Below is a small trained network, with its code and all its weights. Each question gives an input and a class and asks what happens when units are switched off, that is, made to give their printed mean instead of their output.

import numpy as np


def w(rows, s, z=0):
    codes = np.array(rows[::2]) - 128.0
    scale = np.full(codes.shape[1], s)
    scale[-1] = z or s
    return codes * scale


def norm(h):
    return h / np.sqrt((h * h).mean(-1, keepdims=True) + 1e-5)


def f(y):
    return np.maximum(y, 0)


def log_softmax(a):
    a = a - a.max(-1, keepdims=True)
    return a - np.log(np.exp(a).sum(-1, keepdims=True))


def net(x, mask):
    res = np.array(x, float).reshape(1, 2) / 4 @ E
    u = 0
    for l in range(2):
        y = f(norm(res) @ A[l][:, :-1].T + A[l][:, -1])
        res = res + np.where(mask[u : u + 3], y, B[l][:, -1]) @ B[l][:, :-1]
        u += 3
    return log_softmax(norm(res)[-1] @ U[:, :-1].T + U[:, -1])


A, B = {}, {}
E = w([
[50,47,101,113,96,42,122,136,8],'x0',
[145,143,94,52,238,1,181,34,116],'x1',
],0.0091)
A[0] = w([
[40,50,38,180,80,10,154,148,53,6],'L0N0',
[103,85,45,254,106,205,174,146,204,160],'L0N1',
[57,176,202,164,69,191,102,185,79,167],'L0N2',
],0.007,0.0027)
B[0] = w([
[72,116,7,82,136,159,106,123,33,254],'L0N0',
[194,151,117,178,41,138,88,118,152,234],'L0N1',
[117,88,248,133,194,80,117,137,162,253],'L0N2',
],0.013,0.0077)
A[1] = w([
[93,144,108,113,210,117,179,77,157,127],'L1N0',
[170,187,43,85,146,180,91,94,114,72],'L1N1',
[254,144,97,184,101,170,91,154,167,2],'L1N2',
],0.0083,0.0029)
B[1] = w([
[105,140,203,176,111,86,114,200,131,226],'L1N0',
[149,125,158,24,228,171,178,95,90,213],'L1N1',
[87,159,5,128,113,103,177,77,122,254],'L1N2',
],0.012,0.0064)
U = w([
[158,183,4,79,143,173,186,46,155,77],'0',
[151,84,126,82,128,141,106,111,163,2],'1',
[87,103,23,52,165,99,159,132,38,212],'2',
[168,183,68,206,57,128,124,84,231,161],'3',
[149,176,224,103,209,84,167,133,159,180],'4',
[77,45,158,146,111,133,31,138,73,161],'5',
[156,108,129,156,149,168,137,121,114,19],'6',
[155,83,238,178,67,125,81,170,173,175],'7',
],0.015,0.0048)

Each question gives the input, the list of numbers given to net, and the class t.
The units are the neurons (one row each of A and B). Each row of codes is followed by its name. A weight is (code - 128) times the scale printed after its matrix; where a second scale follows, it is the last column's (A, B and U).
mask holds one flag per neuron, layer by layer. A switched-off neuron (its flag False) gives its mean, the last column of its row in B, instead of its output. The means were averaged over made-up inputs and are rounded, as every weight is.
A unit's drop is (log p(t) with every unit on - log p(t) with that unit switched off) / (log p(t) with every unit on - log p(t) with every unit switched off).
The circuit of an input: a set's keep is (log p(t) with only the set's units on - log p(t) with every unit switched off) / (log p(t) with every unit on - log p(t) with every unit switched off). Starting from all 6 units, units are removed one at a time, each time the one whose removal leaves the highest keep (on an exact tie, the one counted first), for as long as the keep stays at least 0.8.
circuit, biggest first: the units of the circuit, biggest drop first
top k neurons: the k neurons with the biggest drops, biggest first
k most important neurons of layer l: the k neurons of layer l with the biggest drops, biggest first
drop when u is switched off: that unit's drop, to one decimal
input [4,-7], class 7: circuit, biggest first : [L0N2 L1N2]
input [-6,3], class 4: circuit, biggest first : [L1N0]
input [-1,-2], class 3: top 3 neurons : [L0N1 L1N2 L1N0]
input [1,-1], class 5: circuit, biggest first : [L0N2 L1N2 L0N0]
input [-4,-1], class 3: top 2 neurons : [L0N0 L1N1]
input [-3,-6], class 3: top 3 neurons : [L0N1 L1N2 L1N0]
input [-2,8], class 4: top 2 neurons : [L0N0 L1N0]
input [1,-8], class 7: 2 most important neurons of layer 0 : [L0N2 L0N0]
input [-2,4], class 4: top 2 neurons : [L0N1 L0N0]
input [-4,2], class 4: top 4 neurons : [L0N1 L1N0 L0N0 L0N2]
input [-4,3], class 4: top 3 neurons : [L0N1 L0N0 L1N0]
input [0,2], class 4: top 2 neurons : [L0N1 L0N0]
input [-1,1], class 4: drop when L0N1 is switched off : 1.5
input [-8,4], class 4: drop when L0N0 is switched off : 0.1
input [0,-2], class 7: circuit, biggest first : [L0N2]
input [0,-4], class 7: drop when L0N2 is switched off : 1.8
input [-3,8], class 4: drop when L0N2 is switched off : 0.0
